Below are the code and all the weights of a small trained network. Each question names an input and a target symbol and asks about switching units off, where a switched-off unit gives its printed mean instead of its output.

import numpy as np


def w(rows, s, z=0):
    codes = np.array(rows[::2]) - 128.0
    scale = np.full(codes.shape[1], s)
    scale[-1] = z or s
    return codes * scale


def f(y):
    return np.maximum(y, 0)


def softmax(a):
    e = np.exp(a - a.max(-1, keepdims=True))
    return e / e.sum(-1, keepdims=True)


def log_softmax(a):
    a = a - a.max(-1, keepdims=True)
    return a - np.log(np.exp(a).sum(-1, keepdims=True))


def net(x, mask):
    ids = ['βδεηθξπστ'.index(c) for c in x.split()]
    T = len(ids)
    res = E[ids] + P[:T]
    r = res
    for j in range(3):
        rows = slice(3 * j, 3 * j + 3)
        q, k, v = (r @ M[0][rows].T for M in (Q, K, V))
        z = softmax(np.where(np.tri(T) > 0, q @ k.T / 3**0.5, -1e9)) @ v
        o = O[0][rows]
        res = res + np.where(mask[j], z, o[:, -1]) @ o[:, :-1]
    y = f(res @ A[0][:, :-1].T + A[0][:, -1])
    res = res + np.where(mask[3:27], y, B[0][:, -1]) @ B[0][:, :-1]
    return log_softmax(res[-1] @ U[:, :-1].T + U[:, -1])


Q, K, V, O, A, B = {}, {}, {}, {}, {}, {}
E = w([
[215,69,107,191,79,216,143,83,206,251],'β',
[85,191,158,139,201,130,164,26,98,204],'δ',
[150,227,170,105,31,202,179,100,178,86],'ε',
[214,132,80,75,202,115,171,95,217,104],'η',
[48,93,49,252,157,164,139,143,197,162],'θ',
[203,44,144,121,137,210,96,141,127,52],'ξ',
[139,142,160,180,150,49,31,167,113,47],'π',
[158,83,133,154,58,73,86,96,59,218],'σ',
[79,150,190,81,65,198,81,182,163,162],'τ',
],0.011)
P = w([
[157,141,149,214,75,127,83,7,248,127],'0',
[132,120,147,182,84,116,96,36,246,132],'1',
[108,124,132,185,99,124,81,49,198,140],'2',
[121,135,116,177,107,135,88,89,177,158],'3',
[128,130,108,170,117,139,85,116,147,159],'4',
[128,132,96,158,122,145,84,149,128,165],'5',
[115,126,84,134,122,149,90,173,109,168],'6',
[115,113,73,110,118,153,102,208,94,175],'7',
[102,104,60,93,107,165,126,225,82,173],'8',
[91,90,64,89,113,171,133,255,58,176],'9',
],0.0066)
Q[0] = w([
[133,186,163,52,164,101,133,194,62,73],'H1',
[197,135,108,132,34,223,164,55,243,176],'H1',
[162,46,72,171,126,161,113,144,139,154],'H1',
[142,132,71,203,104,141,118,73,121,166],'H2',
[165,146,191,51,176,67,160,92,92,52],'H2',
[124,78,81,210,60,193,97,126,194,202],'H2',
[115,1,16,248,133,218,47,187,231,245],'H3',
[177,183,191,35,72,129,185,109,75,109],'H3',
[80,153,94,161,77,201,115,180,150,117],'H3',
],0.008)
K[0] = w([
[177,90,200,141,96,113,34,87,130,146],'H1',
[128,121,64,67,136,191,199,159,83,139],'H1',
[114,162,93,125,146,121,138,199,77,83],'H1',
[129,99,92,126,161,101,147,159,43,136],'H2',
[134,149,143,199,139,108,134,52,194,96],'H2',
[118,143,107,34,128,111,127,223,56,135],'H2',
[96,93,113,93,159,134,150,254,39,134],'H3',
[121,173,142,154,143,160,182,34,211,127],'H3',
[134,175,139,59,69,168,183,200,79,112],'H3',
],0.0078)
V[0] = w([
[162,166,125,95,164,51,127,107,127,85],'H1',
[68,203,165,159,105,110,128,187,129,20],'H1',
[59,73,142,158,191,66,68,113,111,95],'H1',
[215,55,115,134,78,122,163,51,97,178],'H2',
[114,156,83,155,87,57,169,105,88,231],'H2',
[156,143,77,159,201,187,151,64,177,102],'H2',
[237,39,129,101,132,217,167,133,71,126],'H3',
[172,49,111,191,174,3,75,136,75,62],'H3',
[59,80,25,213,185,113,194,166,144,151],'H3',
],0.0063)
O[0] = w([
[168,139,89,30,188,127,135,136,136,140,1],'H1',
[99,168,151,56,71,209,143,146,148,95,67],'H1',
[45,47,118,92,167,180,179,127,102,163,119],'H1',
[157,143,70,129,91,178,92,60,46,91,174],'H2',
[95,223,64,78,89,94,93,76,62,166,150],'H2',
[224,132,122,149,188,129,220,141,75,89,213],'H2',
[181,62,159,179,154,168,42,56,82,70,55],'H3',
[84,2,116,84,29,97,213,121,80,93,79],'H3',
[211,169,107,104,82,199,240,101,162,84,236],'H3',
],0.0065,0.0044)
A[0] = w([
[184,197,144,134,129,112,103,119,139,93,239],'N1',
[159,130,119,104,105,166,160,122,132,220,168],'N2',
[161,110,140,118,51,114,148,104,154,152,233],'N3',
[116,171,92,166,130,187,149,144,138,127,67],'N4',
[178,162,142,151,123,96,105,131,140,99,203],'N5',
[97,150,121,202,210,142,154,130,133,179,162],'N6',
[117,131,99,172,106,60,126,178,125,51,149],'N7',
[107,145,146,80,127,135,164,130,141,161,141],'N8',
[185,194,130,174,160,77,89,130,128,94,224],'N9',
[118,178,91,156,207,61,98,224,127,117,180],'N10',
[152,87,93,146,163,90,176,41,116,99,253],'N11',
[168,78,89,146,193,152,169,121,153,73,129],'N12',
[61,127,116,125,88,130,65,94,114,154,146],'N13',
[181,126,153,147,103,202,131,133,178,119,145],'N14',
[75,145,153,150,155,104,58,197,154,180,164],'N15',
[82,139,88,92,130,112,119,51,122,168,143],'N16',
[197,117,163,79,140,145,154,134,193,136,196],'N17',
[75,97,112,1,95,87,102,153,27,146,125],'N18',
[141,176,154,152,179,60,94,135,79,121,145],'N19',
[126,204,169,85,121,142,143,71,138,133,191],'N20',
[144,88,155,154,110,184,145,161,136,69,197],'N21',
[122,128,97,89,205,136,145,169,129,99,175],'N22',
[143,145,112,123,109,144,176,214,177,163,157],'N23',
[151,167,136,71,133,153,181,114,141,65,138],'N24',
],0.0064,0.0023)
B[0] = w([
[94,99,90,181,141,63,134,173,71,132,214],'N1',
[76,192,138,97,147,99,200,173,127,91,226],'N2',
[25,152,83,129,136,83,153,177,142,67,215],'N3',
[177,175,116,109,97,174,141,72,134,92,235],'N4',
[84,103,80,145,117,59,151,178,115,109,193],'N5',
[194,118,204,84,148,174,127,89,133,179,254],'N6',
[97,84,190,110,63,89,185,134,109,135,163],'N7',
[123,67,135,169,168,73,120,179,83,196,143],'N8',
[118,93,113,141,106,56,145,194,72,142,223],'N9',
[176,98,165,46,20,150,205,87,153,156,181],'N10',
[175,35,89,50,128,167,134,138,83,213,227],'N11',
[171,74,104,88,105,179,113,112,155,114,218],'N12',
[84,121,71,107,105,144,68,110,178,135,176],'N13',
[136,173,159,176,169,130,147,112,122,39,252],'N14',
[201,111,188,81,78,122,115,93,232,202,197],'N15',
[96,141,90,84,162,190,107,98,114,168,156],'N16',
[76,128,97,71,192,133,105,198,182,73,188],'N17',
[192,221,144,141,156,206,154,104,144,30,151],'N18',
[137,37,156,49,70,165,251,61,86,159,164],'N19',
[49,140,117,160,223,149,100,161,58,148,178],'N20',
[55,131,201,124,159,188,133,95,87,59,200],'N21',
[222,201,85,158,102,168,55,103,177,92,147],'N22',
[194,168,185,115,103,91,211,95,151,79,241],'N23',
[98,81,79,169,169,112,2,198,154,167,168],'N24',
],0.0048,0.0061)
U = w([
[208,130,107,169,79,92,113,118,77,135,4],'β',
[89,150,161,55,244,140,159,102,56,207,122],'δ',
[60,236,122,221,197,83,59,206,120,45,228],'ε',
[183,105,29,44,199,95,108,201,160,130,90],'η',
[188,249,141,54,65,202,216,51,136,43,144],'θ',
[101,56,189,149,186,222,71,112,97,83,111],'ξ',
[34,24,151,104,44,16,232,212,112,122,182],'π',
[31,142,2,84,54,162,51,91,133,135,110],'σ',
[140,138,190,64,104,146,63,112,230,190,104],'τ',
],0.0044,0.0024)

Each question gives the input, a string of symbols that net reads in full, and the target symbol t.
The units are the heads (3 rows each of Q, K, V and O) and the neurons (one row each of A and B). Each row of codes is followed by its name. A weight is (code - 128) times the scale printed after its matrix; where a second scale follows, it is the last column's (O, A, B and U).
mask holds one flag per unit, heads first, then neurons. A switched-off unit (its flag False) gives its mean, the last column of its rows in O or B, instead of its output. The means were averaged over made-up inputs and are rounded, as every weight is.
A unit's drop is (log p(t) with every unit on - log p(t) with that unit switched off) / (log p(t) with every unit on - log p(t) with every unit switched off).
The circuit of an input: a set's keep is (log p(t) with only the set's units on - log p(t) with every unit switched off) / (log p(t) with every unit on - log p(t) with every unit switched off). Starting from the 12 units with the biggest drops (on a tie, the unit counted first), units are removed one at a time, each time the one whose removal leaves the highest keep (on an exact tie, the one counted first), for as long as the keep stays at least 0.8.
circuit, biggest first: the units of the circuit, biggest drop first
unit that matters most: the unit with the biggest drop
which heads matter: for each layer, one digit per head in row order, 1 if its drop is at least 0.15 and else 0, layers parted by /
drop when u is switched off: that unit's drop, to one decimal
input η θ σ θ θ, target σ: circuit, biggest first -> (H2 N13)
input θ θ θ θ θ θ θ π δ β, target π: circuit, biggest first -> (H3 H2)
input σ π θ η θ θ θ β π, target θ: which heads matter -> 101
input σ π τ θ, target τ: circuit, biggest first -> (H3 N15 H2 N6)
input ε θ ξ, target ξ: which heads matter -> 011
input θ π β, target π: circuit, biggest first -> (H3)
input θ θ β π β σ ε β, target σ: circuit, biggest first -> (H2 H3 N13)
input θ ξ π θ τ β, target τ: circuit, biggest first -> (H3 H2 N15)
input ε θ θ θ ξ δ β, target ξ: circuit, biggest first -> (H3 H2 N21)
input β θ θ η β θ ε ξ, target ξ: which heads matter -> 001
input τ θ η θ τ θ β ξ θ τ, target τ: circuit, biggest first -> (H3 H2 N15)
input π θ σ θ π θ, target π: which heads matter -> 001
input θ θ η θ ε ξ θ, target ξ: which heads matter -> 011
input β η θ δ, target δ: which heads matter -> 000
input θ θ θ σ σ β, target σ: which heads matter -> 010
input θ ξ β ε θ ξ ε θ β, target θ: which heads matter -> 001
input ξ θ θ θ ε π π θ θ, target π: which heads matter -> 011
input θ θ ε δ η η β β η π, target π: unit that matters most -> N7
input τ π π θ θ θ β ξ θ π, target θ: which heads matter -> 100
input θ θ δ, target δ: unit that matters most -> N20
input δ ε β θ, target θ: drop when H3 is switched off -> 0.5
input θ θ σ θ, target σ: drop when H2 is switched off -> 0.8
input θ θ θ θ σ θ ε ε ε β, target ε: drop when N16 is switched off -> 0.0
input θ θ θ ξ ξ β, target ξ: drop when H2 is switched off -> 0.3
